[[153 103 106 122]
 [ 99 117 148 138]
 [132 112 122 145]]
|
[[ 99 117 148 138]
 [132 112 122 145]
 [153 103 106 122]]

[[108 127 150 147 127 121 150 105 127 109 134 122 125]
 [121 119 122 109 137 126 131 143 140 143 130 145 151]
 [140 121 122 109 126 120 103 117 129 126 132 114 123]
 [115 134 145 149 130 152 144 130 116 140 117 103 134]]
|
[[115 134 145 149 130 152 144 130 116 140 117 103 134]
 [108 127 150 147 127 121 150 105 127 109 134 122 125]
 [140 121 122 109 126 120 103 117 129 126 132 114 123]
 [121 119 122 109 137 126 131 143 140 143 130 145 151]]

[[134 146 140]
 [127 100 138]
 [145 128 133]
 [130 149 157]
 [125 102 145]
 [122 121 135]
 [127 111 135]
 [122 113 153]]
|
[[130 149 157]
 [134 146 140]
 [145 128 133]
 [122 121 135]
 [122 113 153]
 [127 111 135]
 [125 102 145]
 [127 100 138]]

[[125 143 123]
 [124 142 115]
 [118 121 108]
 [115 122 116]
 [129 124 114]
 [116 120 113]
 [115 119 117]
 [131 141 150]
 [122 138 100]]
|
[[125 143 123]
 [124 142 115]
 [131 141 150]
 [122 138 100]
 [129 124 114]
 [115 122 116]
 [118 121 108]
 [116 120 113]
 [115 119 117]]

[[153 110 109 152 111 152 109 109 154 155]
 [106 152 152 107 151 106 152 153 104 104]]
|
[[106 152 152 107 151 106 152 153 104 104]
 [153 110 109 152 111 152 109 109 154 155]]

[[129 124 117]
 [158 126 148]
 [137 113 154]]
|
[[158 126 148]
 [129 124 117]
 [137 113 154]]

[[122 138 138 121 136 122 112 122 136 138 136 122 136 135 122]
 [129 137 137 129 135 129 112 129 135 137 135 129 135 135 129]
 [127 143 144 127 141 127 155 127 141 145 140 127 143 140 127]
 [128 132 132 128 130 128 106 128 130 132 130 128 130 130 128]]
|
[[127 143 144 127 141 127 155 127 141 145 140 127 143 140 127]
 [122 138 138 121 136 122 112 122 136 138 136 122 136 135 122]
 [129 137 137 129 135 129 112 129 135 137 135 129 135 135 129]
 [128 132 132 128 130 128 106 128 130 132 130 128 130 130 128]]
---
[[137 130 130 120]
 [109 120 132 128]
 [107 128 132 113]]
|
[[137 130]
 [109 120]
 [107 128]]

[[144 121 113]
 [119 135 131]
 [139 149 120]
 [139 149 120]
 [139 149 120]]
|
[[144 121]
 [119 135]
 [139 149]]

[[146 152]
 [141 138]
 [105 130]
 [109 115]]
|
[[146 152]
 [141 138]
 [105 130]]

[[102 155 139]
 [107 148 136]
 [120 122 121]]
|
[[102 155]
 [107 148]
 [120 122]]

[[105 120]
 [112 132]
 [157 139]
 [131 144]]
|
[[105 120]
 [112 132]
 [157 139]]

[[125 125 125 124]
 [125 125 126 124]
 [141 133 149 128]
 [125 125 126 124]]
|
[[125 125]
 [125 125]
 [141 133]]
---
[[107 145 129 148 144]
 [148 112 127 109 113]
 [151 110 129 106 111]
 [114 140 129 143 139]
 [114 137 127 141 137]]
|
[[145 129]
 [112 127]]

[[121 152 130 137]
 [124 132 142 133]
 [131 138 124 147]]
|
[[152 130]
 [132 142]]

[[149 153 142 113 139]
 [146 112 151 106 105]]
|
[[153 142]
 [112 151]]

[[130 147 106 147]
 [130 113 149 114]]
|
[[147 106]
 [113 149]]

[[109 127 131]
 [131 158 140]]
|
[[127 131]
 [158 140]]

[[149 144 137 151 148]
 [116 117 148 113 117]]
|
[[144 137]
 [117 148]]

[[115 105 111 123 124]
 [136 134 139 131 130]]
|
[[105 111]
 [134 139]]
